Below is a small trained network, with its code and all its weights. Each question gives an input and a class and asks what happens when units are switched off, that is, made to give their printed mean instead of their output.

import numpy as np


def w(rows, s, z=0):
    codes = np.array(rows[::2]) - 128.0
    scale = np.full(codes.shape[1], s)
    scale[-1] = z or s
    return codes * scale


def norm(h):
    return h / np.sqrt((h * h).mean(-1, keepdims=True) + 1e-5)


def f(y):
    return np.maximum(y, 0)


def log_softmax(a):
    a = a - a.max(-1, keepdims=True)
    return a - np.log(np.exp(a).sum(-1, keepdims=True))


def net(x, mask):
    res = np.array(x, float).reshape(1, 8) / 4 @ E
    u = 0
    for l in range(3):
        y = f(norm(res) @ A[l][:, :-1].T + A[l][:, -1])
        res = res + np.where(mask[u : u + 9], y, B[l][:, -1]) @ B[l][:, :-1]
        u += 9
    return log_softmax(norm(res)[-1] @ U[:, :-1].T + U[:, -1])


A, B = {}, {}
E = w([
[121,127,125,134,130],'x0',
[128,134,229,195,52],'x1',
[128,127,126,129,124],'x2',
[136,132,135,120,129],'x3',
[127,127,126,131,127],'x4',
[124,131,128,129,133],'x5',
[62,127,146,80,97],'x6',
[129,248,104,124,75],'x7',
],0.011)
A[0] = w([
[140,78,248,180,125,136],'L0N1',
[246,182,69,163,147,110],'L0N2',
[115,132,227,201,1,8],'L0N3',
[228,114,113,210,141,9],'L0N4',
[210,136,120,244,129,94],'L0N5',
[81,123,125,30,17,108],'L0N6',
[9,86,193,54,105,3],'L0N7',
[27,153,151,67,7,95],'L0N8',
[130,235,112,178,3,45],'L0N9',
],0.0099,0.0051)
B[0] = w([
[125,68,153,107,99,254],'L0N1',
[136,148,69,171,179,239],'L0N2',
[58,133,129,7,130,248],'L0N3',
[88,121,209,163,229,191],'L0N4',
[122,216,185,149,203,227],'L0N5',
[91,152,105,170,237,224],'L0N6',
[121,132,116,207,243,198],'L0N7',
[157,186,97,131,180,250],'L0N8',
[140,219,104,94,72,246],'L0N9',
],0.012,0.0058)
A[1] = w([
[120,171,194,111,46,85],'L1N1',
[131,195,116,154,127,115],'L1N2',
[59,146,97,28,166,135],'L1N3',
[46,145,175,53,103,136],'L1N4',
[157,59,157,132,164,147],'L1N5',
[194,196,85,90,83,108],'L1N6',
[109,127,128,102,69,1],'L1N7',
[145,28,161,147,144,159],'L1N8',
[143,128,9,106,160,100],'L1N9',
],0.013,0.0096)
B[1] = w([
[242,83,219,193,198,151],'L1N1',
[41,140,65,73,120,188],'L1N2',
[169,92,181,231,98,255],'L1N3',
[190,113,157,255,129,196],'L1N4',
[71,179,53,104,75,199],'L1N5',
[74,109,73,54,92,176],'L1N6',
[97,190,69,64,85,128],'L1N7',
[90,190,51,36,68,200],'L1N8',
[207,57,226,191,77,226],'L1N9',
],0.012,0.0095)
A[2] = w([
[132,137,129,145,255,132],'L2N1',
[159,143,163,175,72,198],'L2N2',
[116,164,82,114,101,111],'L2N3',
[114,110,197,133,110,57],'L2N4',
[155,168,88,107,37,69],'L2N5',
[236,109,143,156,70,94],'L2N6',
[119,166,196,114,100,165],'L2N7',
[179,155,89,101,161,1],'L2N8',
[142,159,89,95,72,67],'L2N9',
],0.017,0.0094)
B[2] = w([
[85,249,106,156,155,255],'L2N1',
[151,48,104,121,63,243],'L2N2',
[88,87,137,54,126,184],'L2N3',
[177,137,144,168,105,151],'L2N4',
[94,96,94,56,115,181],'L2N5',
[250,77,231,251,74,208],'L2N6',
[173,100,156,153,167,192],'L2N7',
[18,122,163,229,128,132],'L2N8',
[86,96,46,64,120,165],'L2N9',
],0.013,0.0099)
U = w([
[193,60,197,156,95,252],'0',
[78,116,72,14,126,101],'1',
[84,203,142,173,253,50],'2',
],0.02,0.0039)

Each question gives the input, the list of numbers given to net, and the class t.
The units are the neurons (one row each of A and B). Each row of codes is followed by its name. A weight is (code - 128) times the scale printed after its matrix; where a second scale follows, it is the last column's (A, B and U).
mask holds one flag per neuron, layer by layer. A switched-off neuron (its flag False) gives its mean, the last column of its row in B, instead of its output. The means were averaged over made-up inputs and are rounded, as every weight is.
A unit's drop is (log p(t) with every unit on - log p(t) with that unit switched off) / (log p(t) with every unit on - log p(t) with every unit switched off).
The circuit of an input: a set's keep is (log p(t) with only the set's units on - log p(t) with every unit switched off) / (log p(t) with every unit on - log p(t) with every unit switched off). Starting from the 12 units with the biggest drops (on a tie, the unit counted first), units are removed one at a time, each time the one whose removal leaves the highest keep (on an exact tie, the one counted first), for as long as the keep stays at least 0.8.
circuit, biggest first: the units of the circuit, biggest drop first
k most important neurons: the k neurons with the biggest drops, biggest first
top k neurons in layer l: the k neurons of layer l with the biggest drops, biggest first
drop of u: that unit's drop, to one decimal
input [3,-3,6,-2,0,-6,8,-8], class 1: circuit, biggest first : (L2N6)
input [-3,-5,-7,-1,5,-2,-1,6], class 1: top 3 neurons in layer 1 : (L1N6 L1N2 L1N4)
input [-4,-6,7,-4,-8,0,6,-8], class 1: 3 most important neurons : (L0N9 L2N6 L0N3)
input [-3,-4,-2,-2,-1,-6,-1,-6], class 1: top 3 neurons in layer 0 : (L0N9 L0N3 L0N8)
input [-6,3,6,1,-2,7,-4,4], class 1: 3 most important neurons : (L0N9 L0N2 L1N9)
input [5,-6,-7,-3,2,6,-4,7], class 1: 3 most important neurons : (L1N6 L1N2 L1N4)
input [2,6,-1,-7,-2,0,-7,2], class 2: 4 most important neurons : (L0N5 L1N9 L0N4 L0N2)
input [-2,-2,-5,-4,8,4,0,3], class 1: 3 most important neurons : (L1N6 L0N3 L1N2)
input [0,5,-8,-4,2,-6,-7,1], class 2: 2 most important neurons : (L0N5 L1N9)
input [6,0,-3,-3,5,7,8,-7], class 2: top 2 neurons in layer 1 : (L1N6 L1N2)
input [-1,-7,8,-6,-6,-5,7,1], class 0: top 3 neurons in layer 0 : (L0N5 L0N4 L0N2)
input [3,-6,8,0,-4,-3,5,4], class 0: 3 most important neurons : (L1N9 L1N3 L0N5)
input [-5,0,-3,8,4,-4,-4,3], class 2: 2 most important neurons : (L0N5 L0N4)
input [-6,-8,-3,0,-8,-5,0,5], class 0: circuit, biggest first : (L1N9)
input [2,1,1,-8,5,1,-5,-8], class 1: drop of L1N8 : 0.2
input [8,-3,-8,-4,0,8,-2,2], class 0: drop of L1N9 : 3.0
